Below is a small trained network, with its code and all its weights. Each question gives an input and a class and asks what happens when units are switched off, that is, made to give their printed mean instead of their output.

import numpy as np


def w(rows, s, z=0):
    codes = np.array(rows[::2]) - 128.0
    scale = np.full(codes.shape[1], s)
    scale[-1] = z or s
    return codes * scale


def f(y):
    return y / 2 * (1 + np.tanh(0.7978845608 * (y + 0.044715 * y**3)))


def log_softmax(a):
    a = a - a.max(-1, keepdims=True)
    return a - np.log(np.exp(a).sum(-1, keepdims=True))


def net(x, mask):
    res = np.array(x, float).reshape(1, 2) / 4 @ E
    y = f(res @ A[0][:, :-1].T + A[0][:, -1])
    res = res + np.where(mask, y, B[0][:, -1]) @ B[0][:, :-1]
    return log_softmax(res[-1] @ U[:, :-1].T + U[:, -1])


A, B = {}, {}
E = w([
[96,89,149,155,184,194,137],'x0',
[2,205,168,55,191,71,119],'x1',
],0.015)
A[0] = w([
[149,130,143,150,128,121,148,208],'neuron 1',
[116,119,136,181,182,183,121,110],'neuron 2',
[131,94,131,142,164,180,146,88],'neuron 3',
[181,102,149,146,116,132,116,88],'neuron 4',
[141,113,102,111,140,107,136,145],'neuron 5',
[98,132,115,136,199,208,138,91],'neuron 6',
[75,135,145,104,149,113,127,81],'neuron 7',
[91,158,121,103,158,98,110,120],'neuron 8',
[170,108,121,125,99,161,126,95],'neuron 9',
[75,86,159,148,199,252,159,137],'neuron 10',
[134,125,137,118,126,123,118,247],'neuron 11',
[80,94,156,143,155,172,139,88],'neuron 12',
[117,138,114,128,124,144,134,240],'neuron 13',
[59,146,149,115,192,102,168,107],'neuron 14',
[177,170,132,106,40,3,139,95],'neuron 15',
[199,104,122,160,124,177,172,102],'neuron 16',
],0.014,0.011)
B[0] = w([
[58,79,128,128,178,151,142,179],'neuron 1',
[165,147,98,102,128,113,152,183],'neuron 2',
[161,166,128,129,56,96,121,170],'neuron 3',
[134,142,124,151,60,135,108,176],'neuron 4',
[101,127,123,111,126,125,162,139],'neuron 5',
[191,152,125,104,98,84,130,184],'neuron 6',
[130,151,108,153,44,155,122,202],'neuron 7',
[118,115,123,147,73,160,119,224],'neuron 8',
[101,165,127,136,69,135,113,182],'neuron 9',
[160,110,125,101,189,73,135,249],'neuron 10',
[75,56,148,131,252,166,147,208],'neuron 11',
[177,169,121,121,92,97,124,170],'neuron 12',
[70,92,146,128,220,157,158,202],'neuron 13',
[99,134,135,163,62,169,108,252],'neuron 14',
[225,158,117,92,139,54,137,241],'neuron 15',
[87,154,141,147,61,171,105,231],'neuron 16',
],0.023,0.015)
U = w([
[95,117,142,148,78,167,59,35],'0',
[207,129,119,52,156,24,120,133],'1',
[60,29,172,120,246,171,122,255],'2',
],0.013,0.0037)

Each question gives the input, the list of numbers given to net, and the class t.
The units are the neurons (one row each of A and B). Each row of codes is followed by its name. A weight is (code - 128) times the scale printed after its matrix; where a second scale follows, it is the last column's (A, B and U).
mask holds one flag per neuron, in row order. A switched-off neuron (its flag False) gives its mean, the last column of its row in B, instead of its output. The means were averaged over made-up inputs and are rounded, as every weight is.
A unit's drop is (log p(t) with every unit on - log p(t) with that unit switched off) / (log p(t) with every unit on - log p(t) with every unit switched off).
The circuit of an input: a set's keep is (log p(t) with only the set's units on - log p(t) with every unit switched off) / (log p(t) with every unit on - log p(t) with every unit switched off). Starting from the 12 units with the biggest drops (on a tie, the unit counted first), units are removed one at a time, each time the one whose removal leaves the highest keep (on an exact tie, the one counted first), for as long as the keep stays at least 0.8.
circuit, biggest first: the units of the circuit, biggest drop first
top k neurons: the k neurons with the biggest drops, biggest first
drop of u: that unit's drop, to one decimal
input [7,-6], class 1: circuit, biggest first	[neuron 10]
input [5,-4], class 1: top 2 neurons	[neuron 10; neuron 14]
input [-8,8], class 0: top 2 neurons	[neuron 14; neuron 8]
input [-8,-7], class 1: top 4 neurons	[neuron 15; neuron 14; neuron 8; neuron 7]
input [-2,-3], class 2: top 2 neurons	[neuron 14; neuron 7]
input [6,-5], class 1: top 3 neurons	[neuron 10; neuron 14; neuron 2]
input [-7,7], class 0: top 3 neurons	[neuron 14; neuron 8; neuron 10]
input [2,-3], class 2: top 2 neurons	[neuron 14; neuron 7]
input [-7,-4], class 1: drop of neuron 15	9.3
input [5,3], class 1: drop of neuron 10	0.3
input [-4,-1], class 1: drop of neuron 15	4.1
